Below are the code and all the weights of a small trained network. Each question names an input and a target symbol and asks about switching units off, where a switched-off unit gives its printed mean instead of its output.

import numpy as np


def w(rows, s, z=0):
    codes = np.array(rows[::2]) - 128.0
    scale = np.full(codes.shape[1], s)
    scale[-1] = z or s
    return codes * scale


def f(y):
    return y / 2 * (1 + np.tanh(0.7978845608 * (y + 0.044715 * y**3)))


def softmax(a):
    e = np.exp(a - a.max(-1, keepdims=True))
    return e / e.sum(-1, keepdims=True)


def log_softmax(a):
    a = a - a.max(-1, keepdims=True)
    return a - np.log(np.exp(a).sum(-1, keepdims=True))


def net(x, mask):
    ids = ['ΓΞαβεζη'.index(c) for c in x.split()]
    T = len(ids)
    res = E[ids] + P[:T]
    u = 0
    for l in range(2):
        r = res
        for j in range(3):
            rows = slice(2 * j, 2 * j + 2)
            q, k, v = (r @ M[l][rows].T for M in (Q, K, V))
            z = softmax(np.where(np.tri(T) > 0, q @ k.T / 2**0.5, -1e9)) @ v
            o = O[l][rows]
            res = res + np.where(mask[u + j], z, o[:, -1]) @ o[:, :-1]
        u += 3
        y = f(res @ A[l][:, :-1].T + A[l][:, -1])
        res = res + np.where(mask[u : u + 12], y, B[l][:, -1]) @ B[l][:, :-1]
        u += 12
    return log_softmax(res[-1] @ U[:, :-1].T + U[:, -1])


Q, K, V, O, A, B = {}, {}, {}, {}, {}, {}
E = w([
[82,179,149,116,135,132,211,107,211],'Γ',
[132,130,130,62,163,112,132,143,101],'Ξ',
[118,73,71,195,97,73,204,118,91],'α',
[140,165,245,191,70,82,71,118,115],'β',
[235,154,133,186,201,143,149,98,149],'ε',
[78,106,144,165,170,156,77,183,126],'ζ',
[101,247,56,160,164,120,136,113,106],'η',
],0.016)
P = w([
[221,135,64,156,4,171,97,224,101],'0',
[149,161,88,134,116,98,99,174,168],'1',
[141,133,100,103,105,114,98,139,167],'2',
[130,117,88,50,163,61,65,198,139],'3',
[118,90,127,76,89,171,126,112,100],'4',
[122,107,134,107,171,91,101,143,99],'5',
[130,129,196,149,160,138,210,166,64],'6',
[106,89,132,111,130,70,88,42,142],'7',
[123,116,177,84,182,31,141,176,85],'8',
[99,73,172,78,94,162,128,32,56],'9',
[104,134,177,144,206,56,127,83,82],'10',
[132,80,216,128,155,165,229,124,20],'11',
[101,95,162,112,172,63,93,27,108],'12',
[82,101,184,84,134,122,164,39,20],'13',
],0.011)
Q[0] = w([
[116,88,59,109,159,15,2,30,242],'0.h0',
[74,107,150,65,153,128,150,19,77],'0.h0',
[183,136,92,155,65,155,123,222,136],'0.h1',
[129,87,73,136,157,75,51,82,226],'0.h1',
[62,142,157,91,136,14,128,29,131],'0.h2',
[128,169,201,139,126,206,240,181,21],'0.h2',
],0.0086)
K[0] = w([
[118,110,110,120,76,241,112,54,103],'0.h0',
[80,135,156,194,182,130,146,81,104],'0.h0',
[148,129,96,143,103,136,92,198,174],'0.h1',
[154,127,125,105,67,207,139,107,122],'0.h1',
[106,96,141,151,170,168,118,62,105],'0.h2',
[116,146,149,159,207,8,143,187,154],'0.h2',
],0.013)
V[0] = w([
[143,24,158,110,102,136,199,126,213],'0.h0',
[118,151,45,168,129,169,178,71,122],'0.h0',
[94,165,174,163,148,190,144,110,198],'0.h1',
[110,104,103,119,177,112,59,112,58],'0.h1',
[95,68,130,255,170,164,104,163,146],'0.h2',
[1,183,136,146,68,139,130,145,105],'0.h2',
],0.008)
O[0] = w([
[84,106,92,114,122,195,139,106,70,102],'0.h0',
[183,96,167,156,94,174,246,148,106,179],'0.h0',
[118,154,193,175,153,156,132,147,93,186],'0.h1',
[128,82,131,126,129,83,93,94,196,2],'0.h1',
[91,87,130,212,153,162,104,160,169,18],'0.h2',
[62,138,174,130,79,78,141,209,119,181],'0.h2',
],0.011,0.0033)
A[0] = w([
[64,70,62,83,186,133,182,151,140,84],'0.n0',
[151,2,177,110,108,124,167,153,106,16],'0.n1',
[79,134,54,139,136,239,24,167,36,161],'0.n2',
[139,80,134,28,187,102,117,83,105,2],'0.n3',
[138,113,190,180,115,105,32,125,85,50],'0.n4',
[52,60,199,136,171,129,148,65,139,133],'0.n5',
[84,57,124,170,161,166,88,123,167,72],'0.n6',
[198,106,125,196,176,186,106,93,142,62],'0.n7',
[126,191,140,157,140,38,152,147,88,128],'0.n8',
[122,158,172,145,84,69,183,99,198,124],'0.n9',
[66,143,117,67,187,168,145,110,105,67],'0.n10',
[133,110,152,91,158,80,130,118,140,84],'0.n11',
],0.0073,0.0097)
B[0] = w([
[122,122,139,135,166,224,138,127,99,130],'0.n0',
[98,199,29,132,168,140,97,85,157,119],'0.n1',
[171,149,169,167,131,31,174,169,180,157],'0.n2',
[49,182,135,161,156,216,157,123,126,131],'0.n3',
[131,144,53,99,125,254,161,48,95,137],'0.n4',
[167,138,123,88,186,66,118,203,105,193],'0.n5',
[157,195,89,110,173,179,80,97,78,118],'0.n6',
[41,166,149,90,78,130,137,146,90,131],'0.n7',
[145,102,121,88,46,154,132,44,114,255],'0.n8',
[115,51,96,51,157,153,81,129,126,222],'0.n9',
[116,198,80,198,181,124,53,82,33,154],'0.n10',
[109,130,129,153,115,169,155,142,132,131],'0.n11',
],0.0067)
Q[1] = w([
[209,139,60,146,51,121,59,198,70],'1.h0',
[118,151,176,98,167,122,142,104,57],'1.h0',
[72,183,59,66,188,35,175,130,154],'1.h1',
[75,146,254,106,172,98,193,65,140],'1.h1',
[81,107,175,66,169,29,196,87,147],'1.h2',
[106,159,66,217,117,54,143,49,100],'1.h2',
],0.0074)
K[1] = w([
[138,121,47,96,117,181,62,191,235],'1.h0',
[143,112,130,184,162,16,125,18,151],'1.h0',
[167,63,251,165,123,99,86,23,48],'1.h1',
[110,138,186,155,195,37,114,74,60],'1.h1',
[110,18,210,116,224,39,157,122,2],'1.h2',
[149,29,175,28,109,179,155,149,188],'1.h2',
],0.0066)
V[1] = w([
[105,79,201,75,167,161,126,151,145],'1.h0',
[92,2,85,131,73,120,126,147,66],'1.h0',
[129,135,130,132,138,86,146,135,72],'1.h1',
[61,123,122,115,187,48,183,113,157],'1.h1',
[183,124,214,105,162,104,123,164,135],'1.h2',
[154,96,195,112,89,127,153,91,190],'1.h2',
],0.0075)
O[1] = w([
[113,217,106,177,116,143,95,88,97,41],'1.h0',
[71,101,73,168,178,35,149,104,124,81],'1.h0',
[186,113,60,114,156,139,32,159,57,252],'1.h1',
[125,160,9,95,92,191,107,240,122,90],'1.h1',
[136,131,106,73,137,181,43,210,140,209],'1.h2',
[96,35,191,83,107,253,161,130,111,139],'1.h2',
],0.0066,0.0039)
A[1] = w([
[87,121,154,136,119,126,132,178,127,109],'1.n0',
[59,168,131,98,175,167,101,114,133,54],'1.n1',
[85,55,76,175,140,116,148,115,103,9],'1.n2',
[75,166,129,141,140,167,115,127,116,143],'1.n3',
[125,146,151,130,95,151,127,144,90,106],'1.n4',
[143,225,67,200,100,88,148,83,160,94],'1.n5',
[139,174,110,185,146,113,91,110,85,127],'1.n6',
[88,116,107,122,133,168,146,90,254,2],'1.n7',
[143,166,121,131,120,84,114,138,120,144],'1.n8',
[103,125,121,184,152,154,66,182,146,37],'1.n9',
[140,93,170,148,96,129,86,101,111,65],'1.n10',
[117,109,113,119,143,163,138,140,139,127],'1.n11',
],0.011,0.0096)
B[1] = w([
[134,174,97,117,84,95,70,141,118,145],'1.n0',
[108,177,198,194,102,170,116,142,137,170],'1.n1',
[82,203,167,62,136,213,77,105,152,164],'1.n2',
[62,119,69,89,186,188,107,103,157,198],'1.n3',
[110,124,128,139,158,46,109,115,185,252],'1.n4',
[202,105,146,172,48,74,185,188,174,152],'1.n5',
[153,89,154,113,34,180,141,129,165,184],'1.n6',
[194,190,210,192,18,126,200,246,3,134],'1.n7',
[108,107,151,85,106,170,138,125,170,218],'1.n8',
[121,167,67,55,116,161,163,79,105,133],'1.n9',
[133,175,67,201,161,40,148,102,75,134],'1.n10',
[169,124,80,171,130,72,97,118,69,140],'1.n11',
],0.0069,0.0032)
U = w([
[103,215,148,79,81,165,213,166,51,113],'Γ',
[122,165,62,5,143,150,148,88,160,215],'Ξ',
[110,50,21,180,149,97,228,134,126,106],'α',
[92,126,213,134,97,102,93,59,141,1],'β',
[254,138,121,160,199,218,168,97,177,15],'ε',
[104,113,97,186,112,166,71,224,213,123],'ζ',
[214,85,147,129,29,105,161,175,149,198],'η',
],0.0056,0.005)

Each question gives the input, a string of symbols that net reads in full, and the target symbol t.
The units are the heads (2 rows each of Q, K, V and O) and the neurons (one row each of A and B). Each row of codes is followed by its name. A weight is (code - 128) times the scale printed after its matrix; where a second scale follows, it is the last column's (O, A, B and U).
mask holds one flag per unit, layer by layer, with each layer's heads first. A switched-off unit (its flag False) gives its mean, the last column of its rows in O or B, instead of its output. The means were averaged over made-up inputs and are rounded, as every weight is.
A unit's drop is (log p(t) with every unit on - log p(t) with that unit switched off) / (log p(t) with every unit on - log p(t) with every unit switched off).
The circuit of an input: a set's keep is (log p(t) with only the set's units on - log p(t) with every unit switched off) / (log p(t) with every unit on - log p(t) with every unit switched off). Starting from the 12 units with the biggest drops (on a tie, the unit counted first), units are removed one at a time, each time the one whose removal leaves the highest keep (on an exact tie, the one counted first), for as long as the keep stays at least 0.8.
units of the circuit, in order: the units of the circuit, biggest drop first
unit that matters most: the unit with the biggest drop
k most important neurons: the k neurons with the biggest drops, biggest first
drop of u: that unit's drop, to one decimal
input Γ Γ Γ Ξ Γ Ξ Γ α ε Γ Γ Ξ, target ε: units of the circuit, in order => 0.h2
input η Γ Ξ Ξ Γ Ξ Γ Γ Γ η Ξ η, target Ξ: units of the circuit, in order => 0.h1, 0.h0
input Γ Γ Γ η Γ Γ Γ Ξ Ξ Γ Γ ζ, target Ξ: units of the circuit, in order => 0.h0, 1.h1, 1.n9
input Ξ Γ ε ε Γ η Γ β, target Γ: units of the circuit, in order => 0.h1, 0.n4
input β Ξ ε η η Ξ Γ, target η: units of the circuit, in order => 0.h0, 0.h1, 1.n3
input η η ε, target η: units of the circuit, in order => 0.h0, 0.h2
input α Γ ζ η, target α: units of the circuit, in order => 0.h0, 1.h0, 0.h2
input ε Γ Γ, target ε: units of the circuit, in order => 0.h2, 0.n8, 1.h0
input β ε β, target β: units of the circuit, in order => 1.h1, 0.h0
input ε β Γ Ξ Γ Ξ Ξ, target Ξ: units of the circuit, in order => 0.h0, 0.h1
input β Ξ η Ξ Γ α Γ Ξ Γ Γ η Γ α, target Γ: units of the circuit, in order => 0.h0, 1.n2, 0.h1
input Γ η Γ Ξ, target Γ: units of the circuit, in order => 0.h0, 0.h1
input α Γ Γ η, target α: units of the circuit, in order => 0.h0, 1.h0, 0.h1, 0.h2
input Ξ Ξ Ξ Γ β Γ Γ Γ Γ Ξ η Γ β Ξ, target η: units of the circuit, in order => 0.h0
input Ξ α α ε Γ Ξ Ξ Ξ Γ β α Ξ Ξ, target β: units of the circuit, in order => 0.h0, 1.h1, 1.n1, 0.n3
input Γ Γ Γ α Γ β Γ ζ α Γ ζ η, target η: 4 most important neurons => 1.n5, 1.n6, 0.n2, 0.n9
input Γ η Ξ α ε α η Γ α Γ Ξ Γ ζ, target Γ: 2 most important neurons => 1.n9, 0.n8
input Γ Γ β Ξ η η Γ Γ α η Γ Γ, target α: 2 most important neurons => 0.n9, 0.n8
input ε Γ ε Γ Γ Ξ Γ β, target Γ: 2 most important neurons => 0.n4, 1.n10
input Γ Γ α, target Γ: 2 most important neurons => 1.n2, 0.n5
input Γ Ξ Γ β ζ Ξ ε Γ Ξ η Ξ Γ, target Ξ: unit that matters most => 0.h2
input Γ Γ Ξ η, target η: 2 most important neurons => 0.n2, 1.n5
input Ξ Ξ Γ Γ Γ Γ η α ζ Ξ, target η: drop of 0.h0 => 0.7
input η ζ ζ ε, target η: drop of 0.h0 => 0.5
input α Γ Ξ Γ ζ η Γ Γ Γ ε, target Γ: drop of 1.n3 => 0.0
input β α Γ Ξ ζ Γ ζ Γ, target ζ: drop of 1.n9 => -0.3
input Ξ Γ Γ Ξ Ξ Γ Γ Ξ Ξ Ξ Ξ Ξ, target Ξ: unit that matters most => 0.h1
